Here is a tiny trained network, its code and every weight. The questions are about switching its units off for an input and a class, where a switched-off unit gives its printed mean instead of its output.

import numpy as np


def w(rows, s, z=0):
    codes = np.array(rows[::2]) - 128.0
    scale = np.full(codes.shape[1], s)
    scale[-1] = z or s
    return codes * scale


def norm(h):
    return h / np.sqrt((h * h).mean(-1, keepdims=True) + 1e-5)


def f(y):
    return np.maximum(y, 0)


def log_softmax(a):
    a = a - a.max(-1, keepdims=True)
    return a - np.log(np.exp(a).sum(-1, keepdims=True))


def net(x, mask):
    res = np.array(x, float).reshape(1, 8) / 4 @ E
    u = 0
    for l in range(2):
        y = f(norm(res) @ A[l][:, :-1].T + A[l][:, -1])
        res = res + np.where(mask[u : u + 16], y, B[l][:, -1]) @ B[l][:, :-1]
        u += 16
    return log_softmax(norm(res)[-1] @ U[:, :-1].T + U[:, -1])


A, B = {}, {}
E = w([
[128,128,129,127,129],'x0',
[115,118,85,247,94],'x1',
[155,54,175,173,250],'x2',
[5,47,183,113,104],'x3',
[127,130,128,130,127],'x4',
[130,128,132,130,128],'x5',
[129,127,124,128,130],'x6',
[191,32,65,99,83],'x7',
],0.003)
A[0] = w([
[195,92,160,148,222,30],'L0N1',
[127,195,155,169,151,14],'L0N2',
[156,91,136,172,170,63],'L0N3',
[159,129,153,2,165,97],'L0N4',
[43,78,121,97,62,93],'L0N5',
[76,220,150,115,137,48],'L0N6',
[37,97,117,131,160,53],'L0N7',
[145,113,105,214,127,4],'L0N8',
[147,137,123,121,143,92],'L0N9',
[199,29,68,71,67,70],'L0N10',
[126,153,142,49,104,123],'L0N11',
[232,229,58,141,140,72],'L0N12',
[166,146,141,56,161,79],'L0N13',
[106,161,150,102,155,62],'L0N14',
[126,141,102,210,52,27],'L0N15',
[141,210,103,95,7,46],'L0N16',
],0.0074,0.0018)
B[0] = w([
[62,127,80,33,139,209],'L0N1',
[208,128,94,152,182,162],'L0N2',
[82,151,90,90,126,171],'L0N3',
[114,98,79,218,56,232],'L0N4',
[182,91,192,64,106,217],'L0N5',
[190,172,130,166,209,191],'L0N6',
[208,120,123,82,93,175],'L0N7',
[96,118,105,211,71,165],'L0N8',
[122,115,152,127,115,143],'L0N9',
[169,223,174,180,237,233],'L0N10',
[99,96,89,186,94,199],'L0N11',
[160,53,245,72,82,247],'L0N12',
[104,116,127,194,77,190],'L0N13',
[167,141,108,155,160,156],'L0N14',
[110,103,68,217,69,194],'L0N15',
[25,108,76,54,200,254],'L0N16',
],0.013,0.0048)
A[1] = w([
[118,123,139,134,137,113],'L1N1',
[151,132,206,77,78,23],'L1N2',
[210,221,134,146,192,8],'L1N3',
[110,165,174,139,152,18],'L1N4',
[233,154,2,81,77,122],'L1N5',
[133,106,95,179,90,5],'L1N6',
[106,139,107,220,29,4],'L1N7',
[107,132,92,153,157,119],'L1N8',
[53,140,104,65,151,16],'L1N9',
[154,169,163,171,184,24],'L1N10',
[149,119,135,78,143,107],'L1N11',
[134,100,175,112,121,20],'L1N12',
[78,134,81,79,149,45],'L1N13',
[151,94,183,99,102,31],'L1N14',
[78,131,75,70,152,60],'L1N15',
[158,115,216,65,65,33],'L1N16',
],0.0077,0.002)
B[1] = w([
[118,113,128,136,131,138],'L1N1',
[188,104,193,124,110,198],'L1N2',
[152,132,72,138,229,196],'L1N3',
[130,124,130,175,154,140],'L1N4',
[50,102,249,224,215,192],'L1N5',
[109,135,90,168,87,198],'L1N6',
[97,147,68,200,42,252],'L1N7',
[167,76,132,102,117,206],'L1N8',
[54,127,127,65,135,241],'L1N9',
[134,133,93,135,198,178],'L1N10',
[131,158,137,179,98,189],'L1N11',
[161,93,161,120,126,168],'L1N12',
[83,182,146,72,123,233],'L1N13',
[183,107,157,98,114,200],'L1N14',
[67,177,149,74,123,252],'L1N15',
[206,114,202,116,110,233],'L1N16',
],0.018,0.0033)
U = w([
[240,77,231,91,73,95],'0',
[25,153,133,27,128,88],'1',
[103,111,60,237,25,75],'2',
[137,113,138,136,153,255],'3',
[186,139,79,163,254,41],'4',
[123,112,151,137,131,193],'5',
],0.0078,0.0049)

Each question gives the input, the list of numbers given to net, and the class t.
The units are the neurons (one row each of A and B). Each row of codes is followed by its name. A weight is (code - 128) times the scale printed after its matrix; where a second scale follows, it is the last column's (A, B and U).
mask holds one flag per neuron, layer by layer. A switched-off neuron (its flag False) gives its mean, the last column of its row in B, instead of its output. The means were averaged over made-up inputs and are rounded, as every weight is.
A unit's drop is (log p(t) with every unit on - log p(t) with that unit switched off) / (log p(t) with every unit on - log p(t) with every unit switched off).
The circuit of an input: a set's keep is (log p(t) with only the set's units on - log p(t) with every unit switched off) / (log p(t) with every unit on - log p(t) with every unit switched off). Starting from the 12 units with the biggest drops (on a tie, the unit counted first), units are removed one at a time, each time the one whose removal leaves the highest keep (on an exact tie, the one counted first), for as long as the keep stays at least 0.8.
circuit, biggest first: the units of the circuit, biggest drop first
most important unit: the unit with the biggest drop
top k neurons: the k neurons with the biggest drops, biggest first
top k neurons in layer l: the k neurons of layer l with the biggest drops, biggest first
input [7,-8,-5,0,-2,1,-7,6], class 2: circuit, biggest first -> (L0N4)
input [7,4,4,3,3,-3,4,1], class 1: top 4 neurons -> (L0N12 L0N4 L0N3 L0N1)
input [7,4,-2,-8,-3,-4,-3,6], class 0: top 2 neurons -> (L0N12 L0N6)
input [1,-8,3,7,-8,3,-5,5], class 2: circuit, biggest first -> (L0N4 L0N12)
input [1,-8,-5,7,7,2,-2,-1], class 2: circuit, biggest first -> (L0N4 L1N7)
input [7,6,6,7,7,-2,1,-2], class 0: top 4 neurons -> (L0N16 L0N7 L0N4 L0N15)
input [-3,-5,7,-4,2,-8,-3,7], class 1: top 2 neurons -> (L0N1 L0N3)
input [-7,5,-4,-4,6,-7,-4,-7], class 4: top 2 neurons in layer 0 -> (L0N6 L0N4)
input [-8,7,7,1,-4,-8,-1,5], class 1: circuit, biggest first -> (L0N1 L0N3)
input [-4,-7,1,5,-1,-6,-2,-8], class 4: circuit, biggest first -> (L0N6 L0N12 L1N3)
input [-4,6,-2,-4,-1,-1,8,8], class 4: top 2 neurons in layer 0 -> (L0N10 L0N4)
input [7,6,7,-2,4,-7,-4,5], class 1: top 2 neurons -> (L0N1 L0N4)
input [8,-2,-7,5,7,7,8,-8], class 4: top 2 neurons in layer 0 -> (L0N6 L0N1)
input [6,-1,5,-5,-3,-7,4,6], class 4: top 3 neurons in layer 0 -> (L0N10 L0N16 L0N5)
input [7,8,5,3,8,3,8,-6], class 2: most important unit -> L0N16
input [-6,-7,-2,4,-1,-8,-4,1], class 2: top 2 neurons -> (L0N4 L0N12)
input [-1,3,0,-5,-7,-7,5,8], class 4: top 3 neurons -> (L0N10 L0N5 L1N3)
input [6,6,-8,8,-1,-4,1,7], class 0: top 3 neurons in layer 0 -> (L0N5 L0N1 L0N4)
input [0,8,6,2,-5,0,-2,-8], class 2: circuit, biggest first -> (L0N16 L1N7)
input [3,-1,-7,7,-7,-7,5,1], class 0: circuit, biggest first -> (L0N5)
input [3,6,6,-7,-4,7,-3,3], class 0: top 2 neurons -> (L0N12 L0N16)
input [-1,-1,2,4,-7,-4,6,8], class 4: top 2 neurons -> (L0N10 L0N12)
input [-4,8,5,2,6,2,-2,1], class 2: top 2 neurons -> (L0N16 L0N8)
input [-5,-8,-5,2,-7,-6,3,7], class 2: top 4 neurons -> (L0N4 L0N11 L0N6 L0N13)
input [-1,8,8,-6,6,7,2,3], class 1: top 4 neurons -> (L0N1 L0N3 L0N4 L0N13)
input [-4,0,3,5,-5,-6,3,4], class 0: top 2 neurons -> (L0N5 L0N6)
input [6,0,4,6,-6,2,-4,0], class 0: top neuron -> (L0N16)
input [0,-4,5,0,1,7,-2,5], class 1: top 2 neurons in layer 0 -> (L0N1 L0N6)
